In the rows, zero is written as 128.
Each row of numbers stands for one element and depends on some of the facts below. Use the named rows to name the rest.

Some elements and their rows:
[146 132 145  52 109 165 151 127  89 111 109 120 103 125 114  63  91 168
 135  91 128 132  77 140 142 155  89 108 102  86 106 109 173 118] -> j382
[ 86  63  80 141 184 138  75  98 121 141 108 121 135  94 220 161 204  67
  98 136 115  87  92 156 214  76  53 133 154  97 167 127 125 154] -> j624
[131 109 155 150 146 121 131  59  71 148 151 100 190 144 120 147 131 191
 141  78 162 160 134 105 189  92 133 127 166 169 158 176 159 100] -> j359
[150 148 163 153  91 126 138 163 112 140 153 150 117 149  58 102 106 170
 148 152 124 141 145 100  91 139 183 111  87 160  95 116 109 115] -> j357
[233 165 102 160  33  98 172  84  93 163 157 107  79 146  40  91 126 152
 109  91 149 188 127  74  77 192 169 112 136 214 116 166 164 143] -> j93
[166 140 105 161 123  80 139  87 163 145 149 126 113 114 148 158 120 136
 113 118 146 135  94 150 116 144 138 129 128 136 142 143 125  86] -> j351
[132 145 121 138 134 107 118 115 143 136 105 125 126 106 143 139 148 114
 118 143 120 109 141 146  98 134 130 135 135 133 131 129 102 127] -> j170
[ 88  81  90 138 188 122 100 114 158 134 104 121 152  85 206 183 189  57
  96 134 132 100 123 169 190 100  74 148 172 108 172 155 113 158] -> j183
[136 122 125 153 138 116 119 138 139 139 118 138 121 114 133 131 148 122
 128 146 129 120 132 144 128 130 138 130 134 132 130 140 103 143] -> j309
[129 132 106  87 133 161 124 150 160 105 137 126 103 100 125 117 112 114
 105 118 113 136 117 159 139 121  88 147 149  89 131  97 174 152] -> j613
[151 115 121 140 111 123 104  91  93 134 148 121 112 108 106 106 162 156
 102 133 150 142 130 128 160 125 137 140 171 197 130 171 135 174] -> j396
[117 136 122 110 141 165 133 142 148 114 166 124 122  88 127 141  94 146
 110 113 116 141 104 166 146 114  95 151 155  75 149 118 183 100] -> j618
[142 114 171 126 111 114 148 151  79 124 149 143 146 134 139 106 110 187
 143 158 168 130 118 104 116 154 165 116  64 155 105 173  92  70] -> j447
[ 87  87  80  83 193 165 106 139 193 105 115 101 134  65 206 164 154  48
  81 117 121 110 110 187 186  92  23 172 184  54 179 101 175 168] -> j110
[174 153 161 143  77 121 122 103  96 130 152 131 104 154  38  68 118 201
 138 135 153 157 153  99 110 144 201 122 153 225  94 145 126 180] -> j398
[116 120 121 157 130 135 108 140 129 136 142 133 115 129 136 131 149 119
 125 155 124 115 129 119 127 120 142 132 134 136 132 137 109 149] -> j526
[111 105  56 145 159 117 127 120 136 153  88 101 153  61 216 199 214  12
  76 123 111 109 145 143 147 130  49 151 162  99 184 169 125 134] -> j60

Facts:
nades: belongs to class; tredes: is of sort; zega: refers to; kubi: hangs directly under
j12 nades a; j125 nades a; j132 nades e; j135 nades a; j143 nades d; j153 nades c; j168 nades c; j170 nades b
j177 nades b; j183 nades c; j189 nades c; j193 nades a; j208 nades d; j209 nades d; j226 nades a; j262 nades c
j269 nades c; j280 nades a; j293 nades c; j298 nades d; j299 nades d; j309 nades c; j314 nades d; j325 nades a
j329 nades c; j351 nades e; j356 nades e; j357 nades d; j359 nades c; j371 nades b; j374 nades c; j375 nades a
j378 nades e; j391 nades c; j392 nades d; j396 nades c; j398 nades c; j408 nades b; j410 nades b; j413 nades a
j43 nades b; j439 nades b; j443 nades b; j447 nades d; j451 nades d; j455 nades d; j469 nades e; j47 nades d
j470 nades b; j476 nades b; j496 nades c; j525 nades d; j526 nades a; j527 nades b; j533 nades b; j549 nades a
j55 nades c; j557 nades b; j568 nades c; j585 nades b; j591 nades e; j60 nades b; j609 nades c; j617 nades a
j624 nades a; j646 nades b; j659 nades a; j661 nades e; j663 nades d; j664 nades b; j670 nades a; j671 nades b
j674 nades b; j682 nades a; j687 nades a; j694 nades a; j697 nades a; j7 nades a; j73 nades a; j738 nades a
j739 nades a; j75 nades c; j771 nades b; j780 nades c; j790 nades a; j798 nades a; j818 nades d; j823 nades c
j831 nades b; j840 nades a; j841 nades a; j858 nades c; j86 nades c; j861 nades a; j863 nades a; j869 nades b
j870 nades d; j878 nades a; j881 nades a; j883 nades e; j891 nades c; j924 nades c; j93 nades e; j933 nades d
j939 nades d; j949 nades b; j970 nades a; j974 nades d; j979 nades a; j110 tredes godak; j12 tredes tridu; j125 tredes platri
j129 tredes godak; j132 tredes pudo; j135 tredes stigem; j143 tredes platri; j153 tredes stigem; j168 tredes tridu; j170 tredes platri; j171 tredes tridu
j177 tredes stigem; j183 tredes godak; j185 tredes pudo; j189 tredes platri; j193 tredes tridu; j202 tredes tridu; j208 tredes tridu; j209 tredes platri
j226 tredes godak; j240 tredes platri; j262 tredes godak; j269 tredes stigem; j280 tredes platri; j288 tredes tridu; j293 tredes godak; j298 tredes pudo
j299 tredes platri; j309 tredes platri; j314 tredes stigem; j317 tredes platri; j318 tredes tridu; j325 tredes platri; j329 tredes tridu; j338 tredes platri
j35 tredes tridu; j351 tredes platri; j356 tredes pudo; j357 tredes tridu; j359 tredes pudo; j371 tredes platri; j374 tredes pudo; j375 tredes platri
j378 tredes platri; j382 tredes stigem; j39 tredes platri; j391 tredes godak; j392 tredes platri; j396 tredes platri; j398 tredes tridu; j408 tredes pudo
j410 tredes platri; j413 tredes platri; j43 tredes tridu; j439 tredes platri; j440 tredes stigem; j443 tredes stigem; j447 tredes stigem; j45 tredes godak
j450 tredes platri; j451 tredes pudo; j455 tredes platri; j469 tredes tridu; j47 tredes godak; j470 tredes godak; j475 tredes platri; j476 tredes platri
j49 tredes platri; j496 tredes platri; j500 tredes tridu; j525 tredes tridu; j526 tredes platri; j527 tredes pudo; j533 tredes pudo; j538 tredes godak
j539 tredes tridu; j548 tredes stigem; j549 tredes tridu; j55 tredes tridu; j557 tredes platri; j568 tredes tridu; j585 tredes tridu; j586 tredes platri
j591 tredes platri; j596 tredes platri; j598 tredes stigem; j60 tredes godak; j609 tredes godak; j613 tredes platri; j617 tredes godak; j618 tredes platri
j624 tredes godak; j632 tredes platri; j646 tredes stigem; j648 tredes pudo; j659 tredes godak; j661 tredes stigem; j663 tredes platri; j664 tredes tridu
j670 tredes platri; j671 tredes pudo; j674 tredes tridu; j682 tredes tridu; j687 tredes platri; j694 tredes pudo; j695 tredes platri; j697 tredes tridu
j7 tredes platri; j706 tredes pudo; j73 tredes platri; j730 tredes tridu; j738 tredes pudo; j739 tredes pudo; j75 tredes platri; j771 tredes pudo
j780 tredes stigem; j785 tredes pudo; j788 tredes platri; j790 tredes godak; j798 tredes pudo; j818 tredes platri; j823 tredes tridu; j829 tredes platri
j831 tredes platri; j840 tredes platri; j841 tredes tridu; j858 tredes stigem; j86 tredes pudo; j861 tredes pudo; j863 tredes platri; j869 tredes platri
j870 tredes stigem; j878 tredes platri; j881 tredes pudo; j883 tredes stigem; j891 tredes platri; j913 tredes stigem; j924 tredes tridu; j93 tredes tridu
j933 tredes platri; j939 tredes godak; j949 tredes platri; j967 tredes platri; j970 tredes tridu; j974 tredes stigem; j979 tredes stigem; j110 zega j183
j12 zega j674; j129 zega j500; j135 zega j382; j143 zega j869; j153 zega j695; j168 zega j185; j183 zega j378; j185 zega j788
j189 zega j110; j193 zega j262; j202 zega j455; j209 zega j527; j226 zega j189; j240 zega j125; j262 zega j374; j288 zega j841
j298 zega j375; j299 zega j613; j314 zega j979; j317 zega j391; j318 zega j949; j338 zega j881; j35 zega j539; j351 zega j533
j356 zega j664; j359 zega j933; j374 zega j697; j375 zega j209; j391 zega j661; j396 zega j309; j410 zega j450; j43 zega j202
j447 zega j410; j450 zega j451; j451 zega j49; j47 zega j861; j470 zega j288; j475 zega j143; j476 zega j549; j49 zega j682
j496 zega j86; j500 zega j351; j526 zega j596; j527 zega j648; j533 zega j818; j538 zega j60; j539 zega j168; j548 zega j671
j549 zega j413; j557 zega j43; j60 zega j93; j609 zega j35; j617 zega j129; j618 zega j780; j624 zega j609; j646 zega j475
j648 zega j12; j659 zega j939; j661 zega j646; j664 zega j39; j671 zega j659; j674 zega j870; j682 zega j298; j695 zega j193
j697 zega j831; j730 zega j557; j738 zega j280; j75 zega j624; j771 zega j924; j780 zega j617; j785 zega j967; j788 zega j913
j798 zega j568; j818 zega j974; j823 zega j396; j829 zega j470; j831 zega j398; j840 zega j293; j86 zega j840; j861 zega j798
j869 zega j359; j891 zega j408; j913 zega j135; j924 zega j476; j93 zega j240; j933 zega j618; j939 zega j538; j949 zega j317
j967 zega j208; j970 zega j730; j974 zega j447; j979 zega j970; j12 kubi j548; j125 kubi j613; j132 kubi j596; j135 kubi j39
j143 kubi j539; j153 kubi j202; j168 kubi j110; j170 kubi j440; j177 kubi j338; j183 kubi j706; j189 kubi j185; j193 kubi j539
j208 kubi j500; j209 kubi j730; j226 kubi j539; j262 kubi j45; j269 kubi j730; j280 kubi j618; j293 kubi j539; j298 kubi j110
j299 kubi j202; j309 kubi j45; j314 kubi j45; j325 kubi j45; j329 kubi j788; j351 kubi j613; j356 kubi j240; j357 kubi j785
j359 kubi j632; j371 kubi j338; j374 kubi j185; j375 kubi j695; j378 kubi j110; j391 kubi j648; j392 kubi j648; j396 kubi j632
j398 kubi j632; j408 kubi j440; j410 kubi j500; j413 kubi j598; j43 kubi j538; j439 kubi j596; j443 kubi j171; j447 kubi j788
j451 kubi j632; j455 kubi j539; j469 kubi j829; j47 kubi j382; j470 kubi j586; j476 kubi j967; j496 kubi j913; j525 kubi j317
j526 kubi j538; j527 kubi j171; j533 kubi j475; j549 kubi j829; j55 kubi j49; j557 kubi j317; j568 kubi j171; j585 kubi j110
j591 kubi j202; j60 kubi j730; j609 kubi j706; j617 kubi j45; j624 kubi j695; j646 kubi j440; j659 kubi j338; j661 kubi j788
j663 kubi j788; j664 kubi j730; j670 kubi j596; j671 kubi j171; j674 kubi j450; j682 kubi j317; j687 kubi j730; j694 kubi j288
j697 kubi j706; j7 kubi j829; j73 kubi j648; j738 kubi j39; j739 kubi j548; j75 kubi j240; j771 kubi j596; j780 kubi j632
j790 kubi j171; j798 kubi j598; j818 kubi j475; j823 kubi j129; j831 kubi j39; j840 kubi j171; j841 kubi j500; j858 kubi j317
j86 kubi j318; j861 kubi j598; j863 kubi j440; j869 kubi j695; j870 kubi j129; j878 kubi j913; j881 kubi j450; j883 kubi j618
j891 kubi j475; j924 kubi j110; j93 kubi j632; j933 kubi j475; j939 kubi j613; j949 kubi j632; j970 kubi j596; j974 kubi j440
j979 kubi j318

Rows to name:
No name comes twice in this set of rows, the named rows included.
[ 82 184  96  75  49 150 148 126  85  92 164 197 109 195  33 143  47  98
 137  83  54 180 118 109 128 135 145 108 112 131  76 114 192  78] => j171
[126 165 194 123 116 122 169  99 105 151 114 101 157 130 124 118  98 171
 148 119 144 110 121 132  81 172 160 116 110 124 130 170  94  70] => j646
[ 94  78  55 160 159 145 115 147 125 154 126 108 143  84 208 190 216  16
  88 142 119 114 130 121 170 114  62 148 164  99 183 177 128 156] => j659
[110 124 154 168 138 139 128 143 131 151 169 131 150 102 118 157 123 143
 119 152 127 122 121 142 138 113 141 133 119 127 143 152 114  83] => j933
[145 170 153  89 101 158 142 161 166 101 138 131  94 147  55  79  66 159
 140 122 118 149 138 129  89 141 147 135 132 115  97  73 166 159] => j202
[116 170 124 142  65 106 142 122  77 127 140 189 116 190  50 137  97 126
 159 117  85 157 137  97 113 147 192  95 102 174  80 153 116  93] => j568
[145  75 130 128 137 103 109  93  71 105 158 119 176 151 148 132 144 181
 123 121 185 162 150  79 184  84 134 134 123 207 126 151 144 117] => j451
[105  88  39  93 158 174 135 160 151 123 120 101 131  53 196 178 177  10
  66 102 104 138 119 155 182 115   6 169 175  53 187 142 197 158] => j538
[117 159 142 157 137 116 128  95 135 147 133 114 146 103 135 160 127 136
 120 130 115 115 131 157 112 129 133 137 145 120 149 148 113  84] => j869
[184 141 142 152 101 109 117 113  75 148 106 159  88 145  79  73 133 200
 164 115 102 129 108 125 127 132 156  82  88 135  86  96 119 115] => j168
[162 162 136 116 104 149 143 157 122 108 170 141 106 129  81 102  65 204
 142 109 118 167 119 131 108 127 144 135 114 102 108 105 179  84] => j500
[129 137 184 111 115 126 157 134 114 137 106 127 134 148 110  92 107 152
 156 133 156 116 128 121 102 177 171 111 109 149 110 163  86 136] => j153
[ 74  83 112 133 195 123  95 121 191 129  97 112 157  94 197 176 181  48
  98 146 139  86 134 177 178  99  82 157 181 116 171 138  96 184] => j262
[171 148 155 116  94  92 181  85 133 148 112 109 114 153 119 103  95 140
 138 105 164 128  90 121  83 198 155 101  99 145 117 152 108 106] => j883
[126 109 129 161 135 118 114 150 120 125 164 149 136 102 144 148 136 149
 116 164 139 129 126 130 138 112 141 137 105 144 127 149 109  90] => j818

Now the same elements, written a new way:
Some elements and their rows:
[113 162 119 121 109  81 167 152 144 133 126 161  96 160  79 107 135 119
 154  93 141 134 145 164  89  64] -> j598
[112 159 114 121 105  84 167 152 144 133 129 166  97 161  77 106 132 123
 152  91 138 134 146 160  89  62] -> j440
[120 148 118 117 111 131 158 179 162 116 142 168 117 179  80  95 127 124
 115 111 127 138 128 139  96  53] -> j974
[125 146 116 101 105 122 146 176 171 138 133 169 113 198  83 110 127 142
 125 104 152 123 118 135  90  66] -> j646
[121 171 167  93 120 157 131 163 162 104 128 149 122 178 107  85 126 131
 137 119 160 159 119 144  58  59] -> j451
[123 164 108 108 117 129 145 170 165 119 119 167 109 191  77 107 128 144
 115  95 142 135 140 147 103  70] -> j135
[145 156 153 116 136 101 184 152 137 143 150 154 126 170  71 122  99 127
 164  76 136 172 134 137  80  94] -> j35
[144 130 174  81 130 186 130 144 171 109 141 125 112 161 125  59  66 149
 130  71 178 138 118 125  38  73] -> j262
[138 123 140 110 121  96 140 130 145 156 154 161 136 196  74  84  88 131
 138 123 146 160 143 135 101  75] -> j591
[143 147 145 119 123 106 184 148 139 140 155 157 126 173  71 119  98 133
 165  81 139 164 129 123  85  88] -> j730
[121 138 140 106 124 155 150 164 158 105 135 164 104 168 106  82 107 143
 129 101 163 132 114 123  73  63] -> j298
[155 127 124 107 112 113 139 150 147 152 151 152 151 194  81  94  97 153
 132 109 144 157 112 120 101  79] -> j143
[146 143 132 128 118  79 149 148 125 142 146 145 141 162  67 102 108 126
 165  94 136 157 135 133  96  94] -> j967
[147 141 118 116 119 117 133 141 148 134 137 150 144 196  71  93  95 152
 133 108 140 157 139 125 115  90] -> j526
[140 124 136 125 122 113 138 154 147 133 156 158 147 192  68  88  92 131
 139 128 134 154 138 118 104  85] -> j410
[146 146 159  93 132 196 126 139 177  99 121 116 109 167 126  66  64 170
 130  70 174 136 131 134  46  83] -> j624
[141 140 118 118 117 106 139 121 146 140 135 152 133 198  76  87  89 154
 137 118 144 159 153 137 116  81] -> j878

Rows to name:
No name comes twice in this set of rows, the named rows included.
[122 164 107 108 114 128 145 170 165 116 121 165 111 192  78 105 130 144
 119  98 143 132 137 142 105  70] => j979
[144 131 175  94 132 187 128 147 178 110 136 122 112 168 128  66  63 155
 139  84 178 129 121 130  33  80] => j470
[120 164 121 119 112  90 163 175 143 125 129 159 108 157  73 114 141 117
 152  83 138 132 132 152  87  74] => j548
[147 132 172  78 125 183 131 142 172 115 138 115 112 165 129  61  70 154
 135  73 185 131 106 123  38  75] => j391
[146 133 170  90 136 189 132 148 168 110 134 124 112 159 132  64  66 159
 131  75 176 141 112 133  34  72] => j939
[146 132 171  92 133 188 133 147 169 107 136 121 112 158 134  63  67 158
 133  78 173 139 111 132  35  72] => j47
[119 138 149  95 119 143 150 145 174 129 139 157  97 182 104  81  96 134
 130 102 164 132 136 146  65  54] => j132
[137 133 149 111 127 124 177 129 162 150 158 167 120 209  83 105  79 146
 143 121 148 165 140 129  92  71] => j585
[145 158 159  88 117 106 117 146 142 144 146 150 163 199  71  91 118 123
 142 123 146 187 130 136  92  79] => j396
[151 143 131 124 152 118 145 158 149 138 130 121 130 206  81  78  95 134
 118 124 158 144 127 133 128 110] => j840
[132 177 168  69 105 153 129 160 177 125 130 129 127 191 107  90 126 130
 133 101 165 153 112 147  54  59] => j359
[142 136 151  98 128 133 175 147 156 141 164 164 132 199  76 102  90 133
 133  99 146 169 122 111  95  76] => j924
[143 133 150 109 128 134 172 150 162 142 159 166 130 206  77 111  85 145
 140 110 144 163 127 116  90  80] => j664
[126 144 148 109 117 163 150 170 183 111 142 141 111 180  99  84  99 131
 124 103 143 127 131 138  65  62] => j533
[116 150 118 110 116 112 157 156 156 135 131 175 102 184  89  96 124 134
 122 114 146 141 133 155  95  51] => j870

Now the same elements, written a new way:
Named rows:
[134 152 137 145 133 110 145 115 148 129 131 123 118 111 131 114 109 105
 102 135  99 113 131 105 116 145 122 127 139 120 101 135 133 112 104 127
 116 121 112 104 113 135 104 137] -> j861
[ 95 211  83 161  92  40 163 134 165 135 173  99  72 211 133  63  73  66
 105 118  43 150 165 169 157 139 172 177 132 116  62  95 165 170 101  43
 127 131 161 133   9 115 112 175] -> j93
[140 169 139 170 122  99 159  65 131  94 158 149 106  79 157  60 113 120
 135 100  94 126 111 106  94 135 170 138 146 118  81  77  73 109 120 121
 130 115 122 142  65 136 100 146] -> j585
[128 163 119 160 129  84 159  81 128 109 155 127 118 120 145  70  89 115
 106 117  84 130 121 113  91 140 139 142 131 120  75  96  97 105 102 110
 133 120 146 117  51 147 115 169] -> j549
[ 74 181  94 136  92 103 113 116 121 102 146 127 177 172 133  69 125 157
 115 115 101 152 133 168  93 113 118 135 116 120 142  35  80  57 103 120
 112 140 196 177  36 202 162 138] -> j202
[135 170 119 169 129  65 163  82 126 107 143 127  99 131 125  91 104 116
 113 127  64 116 125 128 109 140 122 128 141 107  76 120  89  99  98 108
 148 143 140 106  48 168 116 166] -> j12
[ 84  96  83  94 109 175  89 181 116 125 130 114 152 157 111 179 162 152
 109 159 146 163 150 176 141 101  94 120  86 145 229 127 154  96 150 165
 103 132 167 194 171 130 154  91] -> j788
[ 71  84 104  93 133 174 116 166 114 135 118 121 155 145 112 142 171 177
 153 122 150 150 167 159 123 102  90 130  98 126 206 106 144  65 160 141
 145 158 169 172 123 148 186 115] -> j538
[153 150 137 133 129 122 189  96 169  84 110 102 117  90 146  88 137  95
 108 121 123  98 113  84  93 155 158 154 129 133 115 100 102 135 111 161
 130  78 107  68 140 146  74 113] -> j533
[ 70 150  69 125  98 123 108 132 118 104 159 116 158 171 129  98 134 153
 102 129 104 170 141 180 102 107 115 137  94 134 177  57 105  64 123 138
 112 131 204 193  63 169 158 131] -> j913
[102 218  82 152  91  40 168 144 172 110 181 114 105 181 144  83  83  91
 166 122  73 121 160 133 124 140 224 174 147  95  58  62 119 132  97  60
 113 132 113 151  50 107 106 166] -> j398
[151  96 149 111 140 151 109 146 122 139 121 140 135 108 128 191 137 131
 149 143 162 118 110 104 144 119 138 120 128 127 131 171 146 168 144 140
 120 126  81 127 204  84 123 104] -> j280
[124 213  95 141  92  51 186 162 198 108 121  92  72 194  98 150 137  62
 147 149  48  78 158 150 169 143 170 166 147  91  82 133 144 163  91  82
 139 139  85  79 105 136  82 121] -> j451
[147 143 132 144 129 108 132  99 114 133 153 133 128 115 165 101  98 127
 142 115 113 130 105 119 101 140 152 130 135 127  91 106 106 135 120 111
 127 121 142 130  92 121 122 148] -> j858
[131 173 135 162 120  92 121  80 120 129 164 141 125 123 164  70  88 116
 129  92  82 133 100 124 103 139 156 144 136 133  63  81 105 141 109  98
 125 122 148 131  40 127 121 147] -> j357
[ 77  74 118  73 136 189 137 168 130 114  91 107 208 144 137 111 166 179
 152 109 199 137 145 128  88 108 112 157  96 134 191  73 130  96 149 149
 153 117 171 131 147 161 187 113] -> j129
[134  61 145 118 170 162 163 129 115 138 121 126 114  82 143 142 138 138
 153 120 140 120 138 100 116 129 108 135 117 125 136 167 155 122 161 132
 168 133 114 108 142 100 147 136] -> j226

Which element is each row?
No name comes twice in this set of rows, the named rows included.
[139 173 151 155 117  91 104  77 105 166 160 131 121 141 176  62  70 114
 114  89  79 153  91 136 109 140 134 141 133 140  62  89 130 178 110  83
 123 128 179 125  19 130 135 138] => j469
[130  50 153 109 175 180 181 132 131 126 104 113 153  80 161 106 126 138
 137 113 182 121 129  73  90 133 124 154 113 133 128 142 153 143 150 137
 167  98 119  82 162 103 148 145] => j617
[143  71 161 112 160 166 133 131 106 167 131 133 123  80 166 147 128 149
 194 107 148 121 124 101 107 133 135 129 126 131 132 147 152 139 163 121
 151 139 114 129 145  86 150 124] => j293
[174  99 152 136 138 137 128 137 112 146  87 133  82 128  96 206 163 115
 131 164 107  98 113 153 181 123  73  97 138 117 139 228 149 174 136 130
 161 157  95  89 185 128 126 104] => j209
[116 115 109  85 106 154 113 178 129 101  71 105 163 181  92 205 198 157
 146 164 156 114 117 176 141 100  83 114 108 121 210 133 110 122 127 166
 136 146 144 116 193 187 156  70] => j450
[161  90 142 117 140 152 128 152 120 146 111 121 116 114 132 179 135 122
 130 153 153 121 121 119 146 134 118 109 131 134 144 191 156 162 141 140
 128 123 106 113 202 100 119 121] => j891
[ 85 105 138 109 116 179  83 193 124 138  87 148 199 161  84 134 159 168
 104 152 197 147 162 155 173  89  75  90 132 111 178 141 144  95 133 130
 107 152 131 168 193 165 180 125] => j475
[163  91 159 113 137 160 109 149 112 153 122 136 134 102 149 183 128 133
 154 145 160 117 103 113 140 128 130 110 133 129 135 177 153 174 143 138
 116 125  97 127 203  89 128 104] => j309
[155 131 121 142 130 111 174  88 128  99 121 101 127 126 171  96 118 105
 110 120 103 117  81 124  84 143 129 157 116 138  98 111 102 174 111 134
 162  91 163  72  91 149 115 134] => j974
[139  63 138 134 164 169 178 111 128 119 124 134  71  58 127 126 159 134
 149 116 133 121 156 105 131 129 122 130 122 128 156 167 148 105 175 145
 171 131 103 129 150  94 121 140] => j60
[142 157 136 142 129 107 141 119 146 145 130 113 116 118 139 110 106 104
 107 134  98 116 133 114 120 154 123 122 139 126 105 134 135 117 106 122
 114 123 123 109 109 140 106 140] => j86
[141 171 123 176 123  82 174  67 136  88 146 140  82 101 126  66 124 114
 122 111  78 116 130 119 113 142 150 133 148 115  87 101  75  94 115 119
 143 130 124 120  60 157  93 160] => j674

